Below are the code and all the weights of a small trained network. Each question names an input and a class and asks about switching units off, where a switched-off unit gives its printed mean instead of its output.

import numpy as np


def w(rows, s, z=0):
    codes = np.array(rows[::2]) - 128.0
    scale = np.full(codes.shape[1], s)
    scale[-1] = z or s
    return codes * scale


def norm(h):
    return h / np.sqrt((h * h).mean(-1, keepdims=True) + 1e-5)


def f(y):
    return np.maximum(y, 0)


def log_softmax(a):
    a = a - a.max(-1, keepdims=True)
    return a - np.log(np.exp(a).sum(-1, keepdims=True))


def net(x, mask):
    res = np.array(x, float).reshape(1, 8) / 4 @ E
    u = 0
    for l in range(4):
        y = f(norm(res) @ A[l][:, :-1].T + A[l][:, -1])
        res = res + np.where(mask[u : u + 15], y, B[l][:, -1]) @ B[l][:, :-1]
        u += 15
    return log_softmax(norm(res)[-1] @ U[:, :-1].T + U[:, -1])


A, B = {}, {}
E = w([
[72,90,75,14,73],'x0',
[108,232,70,49,169],'x1',
[3,181,129,97,142],'x2',
[142,235,242,150,94],'x3',
[194,173,174,165,237],'x4',
[138,108,83,163,103],'x5',
[71,57,142,178,208],'x6',
[206,136,196,97,169],'x7',
],0.0032)
A[0] = w([
[53,201,192,66,119,190],'L0N1',
[111,148,52,183,239,144],'L0N2',
[80,171,190,76,126,156],'L0N3',
[125,114,202,158,142,187],'L0N4',
[69,200,23,1,111,175],'L0N5',
[181,177,114,22,210,129],'L0N6',
[159,199,152,136,104,22],'L0N7',
[214,234,169,151,140,201],'L0N8',
[123,146,139,128,217,79],'L0N9',
[100,111,86,124,75,3],'L0N10',
[108,117,101,142,172,50],'L0N11',
[196,90,167,55,138,131],'L0N12',
[81,95,106,149,135,165],'L0N13',
[52,169,132,146,126,154],'L0N14',
[87,113,117,93,114,76],'L0N15',
],0.0092,0.002)
B[0] = w([
[111,112,167,46,155,219],'L0N1',
[130,107,84,88,213,216],'L0N2',
[113,108,163,84,150,189],'L0N3',
[138,126,129,175,192,192],'L0N4',
[148,165,2,156,101,254],'L0N5',
[178,115,180,75,34,202],'L0N6',
[131,131,132,176,109,171],'L0N7',
[158,218,165,135,93,246],'L0N8',
[100,133,127,144,190,177],'L0N9',
[68,120,149,149,110,163],'L0N10',
[118,105,119,147,122,154],'L0N11',
[137,68,119,107,159,178],'L0N12',
[77,115,154,155,102,184],'L0N13',
[116,163,149,86,126,191],'L0N14',
[107,165,121,135,128,163],'L0N15',
],0.022,0.0065)
A[1] = w([
[140,115,128,145,112,44],'L1N1',
[132,154,107,233,28,122],'L1N2',
[103,129,54,139,107,45],'L1N3',
[190,158,99,159,140,130],'L1N4',
[101,147,75,51,74,132],'L1N5',
[167,188,85,139,161,2],'L1N6',
[182,130,111,113,178,39],'L1N7',
[152,142,122,155,107,35],'L1N8',
[164,55,177,138,75,69],'L1N9',
[104,145,75,57,79,95],'L1N10',
[98,135,193,95,159,53],'L1N11',
[67,143,215,75,112,29],'L1N12',
[112,86,2,118,162,103],'L1N13',
[177,153,123,186,88,4],'L1N14',
[49,147,79,161,160,26],'L1N15',
],0.0089,0.0018)
B[1] = w([
[133,115,133,110,136,130],'L1N1',
[150,106,219,251,77,205],'L1N2',
[68,133,168,129,174,188],'L1N3',
[164,185,147,117,146,178],'L1N4',
[89,126,42,173,99,242],'L1N5',
[159,189,135,85,94,176],'L1N6',
[110,130,151,76,152,165],'L1N7',
[144,139,145,167,125,142],'L1N8',
[192,77,95,42,113,156],'L1N9',
[82,154,50,165,120,228],'L1N10',
[171,144,151,96,166,180],'L1N11',
[160,153,154,62,187,194],'L1N12',
[69,44,141,170,114,253],'L1N13',
[176,160,164,199,119,162],'L1N14',
[21,100,145,141,115,203],'L1N15',
],0.015,0.0051)
A[2] = w([
[211,178,37,169,150,68],'L2N1',
[57,174,242,74,202,69],'L2N2',
[163,122,107,174,98,62],'L2N3',
[207,110,220,26,210,34],'L2N4',
[145,100,122,224,208,10],'L2N5',
[199,80,101,124,145,91],'L2N6',
[112,70,126,133,163,71],'L2N7',
[96,2,16,137,224,141],'L2N8',
[155,27,64,142,180,140],'L2N9',
[142,161,219,28,72,58],'L2N10',
[138,158,172,50,111,59],'L2N11',
[103,140,22,201,85,6],'L2N12',
[191,61,144,104,144,67],'L2N13',
[63,46,246,111,56,71],'L2N14',
[213,19,68,78,107,71],'L2N15',
],0.0077,0.0019)
B[2] = w([
[128,195,172,92,94,160],'L2N1',
[162,135,180,66,186,215],'L2N2',
[130,140,180,151,128,145],'L2N3',
[165,148,143,121,252,224],'L2N4',
[96,95,67,143,182,163],'L2N5',
[110,146,164,90,112,143],'L2N6',
[106,141,122,116,78,162],'L2N7',
[36,140,226,164,31,254],'L2N8',
[86,168,191,150,62,186],'L2N9',
[136,63,59,175,194,193],'L2N10',
[130,94,86,151,174,173],'L2N11',
[124,139,186,135,224,196],'L2N12',
[113,171,125,78,143,150],'L2N13',
[186,81,114,49,131,176],'L2N14',
[114,112,213,54,87,159],'L2N15',
],0.018,0.0063)
A[3] = w([
[110,72,172,195,126,38],'L3N1',
[161,138,165,78,108,88],'L3N2',
[104,131,126,153,112,78],'L3N3',
[128,125,64,153,83,25],'L3N4',
[60,72,64,203,171,9],'L3N5',
[208,7,67,74,84,62],'L3N6',
[117,115,81,61,135,158],'L3N7',
[98,104,67,126,85,25],'L3N8',
[126,102,159,137,116,122],'L3N9',
[82,77,89,133,141,105],'L3N10',
[146,107,107,144,179,57],'L3N11',
[142,59,138,185,127,43],'L3N12',
[183,143,127,189,71,55],'L3N13',
[168,145,114,172,92,41],'L3N14',
[166,96,141,108,187,46],'L3N15',
],0.011,0.0015)
B[3] = w([
[136,92,18,89,165,232],'L3N1',
[122,57,110,130,149,200],'L3N2',
[115,97,143,130,148,184],'L3N3',
[155,133,203,123,194,166],'L3N4',
[59,99,178,206,146,252],'L3N5',
[187,5,91,211,78,165],'L3N6',
[139,122,55,183,96,191],'L3N7',
[148,120,157,180,203,193],'L3N8',
[129,128,93,91,127,180],'L3N9',
[105,129,98,172,152,214],'L3N10',
[126,141,169,131,162,165],'L3N11',
[151,92,28,108,149,168],'L3N12',
[168,151,160,208,87,193],'L3N13',
[146,155,159,175,93,168],'L3N14',
[129,97,117,142,213,220],'L3N15',
],0.019,0.0042)
U = w([
[194,45,87,102,82,80],'0',
[126,202,26,67,103,33],'1',
[15,105,109,192,122,221],'2',
[190,145,172,66,247,204],'3',
[214,201,165,208,71,125],'4',
[96,81,208,45,68,2],'5',
],0.012,0.0034)

Each question gives the input, the list of numbers given to net, and the class t.
The units are the neurons (one row each of A and B). Each row of codes is followed by its name. A weight is (code - 128) times the scale printed after its matrix; where a second scale follows, it is the last column's (A, B and U).
mask holds one flag per neuron, layer by layer. A switched-off neuron (its flag False) gives its mean, the last column of its row in B, instead of its output. The means were averaged over made-up inputs and are rounded, as every weight is.
A unit's drop is (log p(t) with every unit on - log p(t) with that unit switched off) / (log p(t) with every unit on - log p(t) with every unit switched off).
The circuit of an input: a set's keep is (log p(t) with only the set's units on - log p(t) with every unit switched off) / (log p(t) with every unit on - log p(t) with every unit switched off). Starting from the 12 units with the biggest drops (on a tie, the unit counted first), units are removed one at a time, each time the one whose removal leaves the highest keep (on an exact tie, the one counted first), for as long as the keep stays at least 0.8.
circuit, biggest first: the units of the circuit, biggest drop first
unit that matters most: the unit with the biggest drop
k most important neurons: the k neurons with the biggest drops, biggest first
k most important neurons of layer l: the k neurons of layer l with the biggest drops, biggest first
drop when u is switched off: that unit's drop, to one decimal
input [0,4,0,6,-7,-1,-4,-1], class 1: unit that matters most : L0N1
input [3,6,-2,-5,-4,-3,-8,-1], class 4: circuit, biggest first : L0N5, L0N2, L1N2, L3N13
input [5,8,-3,-7,-8,0,-6,1], class 4: circuit, biggest first : L0N5, L0N2, L1N2
input [5,-6,-2,3,6,6,-6,7], class 4: 3 most important neurons : L0N8, L0N1, L0N2
input [3,6,-6,6,-3,-8,-7,-6], class 4: 2 most important neurons : L0N5, L0N2
input [-4,-2,-1,-1,7,8,-7,-8], class 4: 3 most important neurons : L0N1, L0N8, L0N3
input [-4,8,-7,7,5,-2,-6,-3], class 4: 2 most important neurons : L0N8, L0N7
input [6,3,0,-2,2,-7,-7,3], class 0: 2 most important neurons : L0N6, L0N1
input [6,7,-1,-7,8,-2,1,0], class 5: 2 most important neurons : L0N6, L2N8
input [0,-8,-7,0,-8,1,-6,3], class 5: 2 most important neurons : L0N5, L0N8
input [-4,8,7,1,1,-6,-7,7], class 1: 2 most important neurons : L0N5, L0N1
input [-8,-2,3,-3,-8,6,1,-1], class 5: 2 most important neurons : L0N5, L0N6
input [-2,-5,-1,7,3,1,1,-8], class 4: 2 most important neurons : L0N1, L0N2
input [4,-8,-3,-1,-1,-2,-4,3], class 5: unit that matters most : L0N8
input [6,-6,-5,-3,0,8,7,-2], class 0: 4 most important neurons of layer 0 : L0N5, L0N2, L0N1, L0N9
input [-3,2,0,2,6,3,-8,1], class 4: 2 most important neurons : L0N8, L0N7
input [-5,7,2,7,-8,0,4,-6], class 1: 2 most important neurons : L0N14, L0N1
input [8,1,1,-5,8,0,8,5], class 5: 2 most important neurons : L0N6, L0N5
input [3,4,-4,-7,8,-4,5,1], class 5: 3 most important neurons of layer 0 : L0N8, L0N6, L0N2
input [-6,5,6,3,-8,7,-5,0], class 1: most important neuron : L0N14
input [7,-7,8,8,4,7,-8,0], class 3: 2 most important neurons : L0N1, L0N3
input [-4,-8,1,-1,-5,-1,4,-8], class 0: 2 most important neurons of layer 2 : L2N14, L2N8
input [-8,-3,4,6,5,7,6,-1], class 3: drop when L0N5 is switched off : 0.3
input [4,2,1,7,0,6,-6,1], class 4: drop when L0N7 is switched off : 0.5
input [3,-7,-3,5,2,6,-6,2], class 4: drop when L0N1 is switched off : 0.5
input [8,4,-2,0,-3,-4,0,8], class 0: drop when L0N8 is switched off : -0.1
input [-2,0,-4,5,-6,0,7,3], class 3: unit that matters most : L0N5
